Here is a tiny trained network, its code and every weight. The questions are about switching its units off for an input and a class, where a switched-off unit gives its printed mean instead of its output.

import numpy as np


def w(rows, s, z=0):
    codes = np.array(rows[::2]) - 128.0
    scale = np.full(codes.shape[1], s)
    scale[-1] = z or s
    return codes * scale


def f(y):
    return np.maximum(y, 0)


def log_softmax(a):
    a = a - a.max(-1, keepdims=True)
    return a - np.log(np.exp(a).sum(-1, keepdims=True))


def net(x, mask):
    res = np.array(x, float).reshape(1, 7) / 4 @ E
    y = f(res @ A[0][:, :-1].T + A[0][:, -1])
    res = res + np.where(mask, y, B[0][:, -1]) @ B[0][:, :-1]
    return log_softmax(res[-1] @ U[:, :-1].T + U[:, -1])


A, B = {}, {}
E = w([
[163,1,107,150,199],'x0',
[153,185,57,177,73],'x1',
[247,99,42,203,128],'x2',
[177,169,149,172,142],'x3',
[78,145,153,244,27],'x4',
[151,73,79,220,99],'x5',
[132,72,114,118,138],'x6',
],0.0095)
A[0] = w([
[84,117,80,229,78,180],'neuron 1',
[175,142,192,132,112,108],'neuron 2',
[86,50,158,122,190,175],'neuron 3',
[159,103,113,183,112,150],'neuron 4',
[89,120,128,147,91,254],'neuron 5',
[128,255,211,80,61,207],'neuron 6',
[170,73,132,165,73,118],'neuron 7',
[169,69,87,133,210,231],'neuron 8',
[218,89,100,132,133,181],'neuron 9',
[84,89,210,78,158,183],'neuron 10',
[100,196,151,167,124,162],'neuron 11',
[126,101,138,160,33,181],'neuron 12',
[253,117,127,90,152,174],'neuron 13',
],0.012,0.0054)
B[0] = w([
[151,131,193,246,169,204],'neuron 1',
[158,130,135,136,67,144],'neuron 2',
[110,58,157,48,131,183],'neuron 3',
[184,121,172,129,158,173],'neuron 4',
[109,154,167,147,138,174],'neuron 5',
[72,200,63,121,89,249],'neuron 6',
[135,106,134,154,137,169],'neuron 7',
[150,18,108,94,168,200],'neuron 8',
[206,54,91,125,150,186],'neuron 9',
[42,93,131,75,88,201],'neuron 10',
[106,163,136,153,113,181],'neuron 11',
[149,167,206,155,136,180],'neuron 12',
[153,126,51,89,88,187],'neuron 13',
],0.011,0.02)
U = w([
[34,80,143,64,116,85],'0',
[177,119,183,155,138,149],'1',
[61,246,62,107,79,249],'2',
[224,71,11,85,141,44],'3',
],0.011,0.0017)

Each question gives the input, the list of numbers given to net, and the class t.
The units are the neurons (one row each of A and B). Each row of codes is followed by its name. A weight is (code - 128) times the scale printed after its matrix; where a second scale follows, it is the last column's (A, B and U).
mask holds one flag per neuron, in row order. A switched-off neuron (its flag False) gives its mean, the last column of its row in B, instead of its output. The means were averaged over made-up inputs and are rounded, as every weight is.
A unit's drop is (log p(t) with every unit on - log p(t) with that unit switched off) / (log p(t) with every unit on - log p(t) with every unit switched off).
unit that matters most: the unit with the biggest drop
k most important neurons: the k neurons with the biggest drops, biggest first
drop of u: that unit's drop, to one decimal
input [-4,0,-2,1,-3,-4,7], class 2: unit that matters most	neuron 8
input [-1,-3,-6,1,-4,-7,-3], class 2: 3 most important neurons	neuron 6; neuron 8; neuron 9
input [-1,-1,-4,0,2,-2,4], class 2: 2 most important neurons	neuron 8; neuron 9
input [3,2,6,2,6,-3,8], class 1: 2 most important neurons	neuron 1; neuron 12
input [2,-2,-4,6,-3,5,3], class 3: 2 most important neurons	neuron 6; neuron 8
input [0,1,-1,7,-3,-4,2], class 2: 3 most important neurons	neuron 9; neuron 8; neuron 3
input [-8,-8,-7,-2,-4,2,-3], class 2: 2 most important neurons	neuron 6; neuron 8
input [-6,-7,3,-1,-1,1,0], class 2: drop of neuron 8	0.3
input [7,4,8,-1,8,3,3], class 1: drop of neuron 1	0.5
input [-3,-4,-1,-3,0,-7,-6], class 2: drop of neuron 6	0.1
